[161 113 149 101 145 170 119]  Kera
[165 115 154  93 150 165 119]  bab
[153 135 144  85 147 170 112]  navo
[176  83 145 151  96 154 121]  damob
[141  76 141  73  73 148 116]  Kavo
[140 145 150 121  96  83 176]  Dur
q: [161 113 149 101 145 170 119]	Kera
perm: [121 154  96 151 145  83 176]	damob
all Kavo: [141]	0 2

[136 113 150 181 127 138 149 128 143 149 114 104 137  96 133 122 117 138
 130 114 122 173 145] -> zasul
[117 132 123 165 127 138 149 128 175 136 103 121 137 112 156  87 117 153
 138 114 166 116 145] -> koza
[132 117 158 165 127 138 116 127 103 171 114 105 137 100 153 114 128 138
  77 131 128 131 111] -> baf
[148 111 145 162 127 138 149 128 135 144 134 105 137  98  99 158 117 129
 138 114  86 181 145] -> fipal
[139 113 145 165 127 138 156 128 143 144 114 105 137  98 125 124 115 138
 138 114 109 182 145] -> Lum
[139 113 145 165 127 138 156 128 143 144 114 133 137 122 151  92 121 150
 138 114 169 104 145] -> Vava
[122 140  96  83 127 138 126 128 143  95 125 153 124 157 133 122 129 138
 140 124 144  87 140] -> Luv
[139 113 145 166 127 138 152 128 143 144 114 105 137  98 128 122 117 138
 138 114 105 182 145] -> lemor
[136 113 169 165 127 138 140 128  99 170 114 104 137  98 133 122 117 133
  96 115 116 163 126] -> Bimu
[136 113 145 180 127 138 149 128 160 144 101 105 137  98 139 103 117 149
 138 114 125 163 145] -> pezup
q: [136 113 150 181 127 138 149 128 143 149 114 104 137  96 133 122 117 138
 130 114 122 173 145]	zasul
q: [139 113 145 165 127 138 156 128 143 144 114 133 137 122 151  92 121 150
 138 114 169 104 145]	Vava

[119 142 138 131 129 113 116 127 139 121 120 144 136 130 105 135 121 130
 126 141 117 119 149 117 134 131 132  95 126 119 116 117 131 126 147 138
 129 134 105 140 132 108 127 119 144 135 145 125 149 116 148 152 125 114]  damos
[118 145 138 131 131 113 116 127 140 121 119 144 137 128 103 136 121 129
 125 142 117 117 150 115 134 131 134  90 126 119 115 117 132 126 150 138
 129 134 102 142 133 107 126 118 146 136 146 124 116 116 149 153 124 111]  dibi
[118 145 138 131 131 113 116 127 140 121 119 144 137 128 120 136 121 129
 125 142 117 117 145 115 134 131 134  90 126 119 118 117 132 126 150 138
 129 134 102 142 133 107 126 118 146 133 146 124 151 116 149 153 124 111]  gan
[117 147 138 131 133 114 116 127 139 121 118 143 138 126 102 137 120 128
 124 142 118 114 150 111 133 131 137  85 127 119 115 119 133 120 153 137
 128 134  99 142 134 107 125 115 149 136 147 123 153 115 151 154 122 109]  gokam
[118 145 138 131 131 113 116 127 140 121 119 144 137 128 103 136 121 129
 125 142 117 117 150 115 134 131 134  90 126 119 115 117 132 126 150 138
 129 134 102 142 133 107 126 118 146 136 146 124 143 119 144 146 127 120]  Kanob
all gokam: [115]	30 43 49
q: [119 142 138 131 129 113 116 127 139 121 120 144 136 130 105 135 121 130
 126 141 117 119 149 117 134 131 132  95 126 119 116 117 131 126 147 138
 129 134 105 140 132 108 127 119 144 135 145 125 149 116 148 152 125 114]	damos
perm: [121 126 134 118 146 121 128 124 136 153 129 137 103 134 118 150 115 116
 119 125 116 136 126 119 116 115 138 144 150 131 131 146 140 134 111 145
 117 149 113 133 127 126 117 131 132 138 102 124 107 117  90 129 142 142]	dibi
q: [118 145 138 131 131 113 116 127 140 121 119 144 137 128 120 136 121 129
 125 142 117 117 145 115 134 131 134  90 126 119 118 117 132 126 150 138
 129 134 102 142 133 107 126 118 146 133 146 124 151 116 149 153 124 111]	gan

